Here is a tiny trained network, its code and every weight. The questions are about switching its units off for an input and a class, where a switched-off unit gives its printed mean instead of its output.

import numpy as np


def w(rows, s, z=0):
    codes = np.array(rows[::2]) - 128.0
    scale = np.full(codes.shape[1], s)
    scale[-1] = z or s
    return codes * scale


def f(y):
    return np.maximum(y, 0)


def log_softmax(a):
    a = a - a.max(-1, keepdims=True)
    return a - np.log(np.exp(a).sum(-1, keepdims=True))


def net(x, mask):
    res = np.array(x, float).reshape(1, 3) / 4 @ E
    y = f(res @ A[0][:, :-1].T + A[0][:, -1])
    res = res + np.where(mask, y, B[0][:, -1]) @ B[0][:, :-1]
    return log_softmax(res[-1] @ U[:, :-1].T + U[:, -1])


A, B = {}, {}
E = w([
[153,185,8,114,254,143],'x0',
[99,97,159,150,149,226],'x1',
[33,162,124,128,52,51],'x2',
],0.011)
A[0] = w([
[102,107,141,101,46,54,254],'n1',
[203,79,149,139,81,32,187],'n2',
[135,189,117,166,48,52,234],'n3',
[67,188,149,94,55,194,252],'n4',
[186,80,168,228,187,134,144],'n5',
[19,39,170,183,84,180,235],'n6',
[203,215,2,124,135,99,211],'n7',
],0.0076,0.0027)
B[0] = w([
[148,195,205,74,126,132,243],'n1',
[242,73,127,37,117,214,204],'n2',
[222,211,152,52,43,65,228],'n3',
[122,192,136,221,73,31,206],'n4',
[138,85,159,140,60,132,201],'n5',
[56,254,148,143,108,123,254],'n6',
[192,114,31,42,231,129,249],'n7',
],0.0077,0.009)
U = w([
[89,163,174,189,117,186,254],'0',
[162,145,156,108,77,150,180],'1',
[132,204,82,103,165,88,102],'2',
[60,247,137,173,105,71,190],'3',
[110,105,130,131,137,144,9],'4',
[147,117,83,148,103,181,27],'5',
],0.013,0.0027)

Each question gives the input, the list of numbers given to net, and the class t.
The units are the neurons (one row each of A and B). Each row of codes is followed by its name. A weight is (code - 128) times the scale printed after its matrix; where a second scale follows, it is the last column's (A, B and U).
mask holds one flag per neuron, in row order. A switched-off neuron (its flag False) gives its mean, the last column of its row in B, instead of its output. The means were averaged over made-up inputs and are rounded, as every weight is.
A unit's drop is (log p(t) with every unit on - log p(t) with that unit switched off) / (log p(t) with every unit on - log p(t) with every unit switched off).
The circuit of an input: a set's keep is (log p(t) with only the set's units on - log p(t) with every unit switched off) / (log p(t) with every unit on - log p(t) with every unit switched off). Starting from all 7 units, units are removed one at a time, each time the one whose removal leaves the highest keep (on an exact tie, the one counted first), for as long as the keep stays at least 0.8.
circuit, biggest first: the units of the circuit, biggest drop first
unit that matters most: the unit with the biggest drop
k most important neurons: the k neurons with the biggest drops, biggest first
drop of u: that unit's drop, to one decimal
input [-7,8,-3], class 3: 2 most important neurons -> [n6; n4]
input [-3,6,-1], class 3: circuit, biggest first -> [n6]
input [0,2,-4], class 5: circuit, biggest first -> [n1; n3]
input [5,8,-3], class 5: circuit, biggest first -> [n6; n1]
input [0,6,-6], class 0: circuit, biggest first -> [n7; n3]
input [4,-3,8], class 2: 2 most important neurons -> [n7; n6]
input [0,-5,6], class 2: circuit, biggest first -> [n6; n2]
input [-2,4,-1], class 0: 3 most important neurons -> [n3; n1; n7]
input [0,-7,7], class 2: circuit, biggest first -> [n7; n2]
input [0,0,-1], class 5: 3 most important neurons -> [n6; n1; n3]
input [-4,-4,2], class 1: 2 most important neurons -> [n2; n3]
input [2,6,2], class 3: 2 most important neurons -> [n2; n7]
input [5,4,-7], class 5: 2 most important neurons -> [n5; n6]
input [-7,7,-2], class 3: circuit, biggest first -> [n6]
input [-2,3,-3], class 0: circuit, biggest first -> [n3; n7]
input [1,3,-7], class 5: 2 most important neurons -> [n6; n1]
input [-8,4,-3], class 3: 2 most important neurons -> [n6; n4]
input [-7,-5,3], class 1: 2 most important neurons -> [n2; n3]
input [-1,-1,-7], class 4: 3 most important neurons -> [n3; n1; n6]
input [-3,-5,5], class 1: 3 most important neurons -> [n2; n3; n6]
input [1,7,-4], class 0: unit that matters most -> n7
input [1,4,-4], class 0: drop of n3 -> 0.3
input [-1,-7,6], class 1: drop of n2 -> 0.4
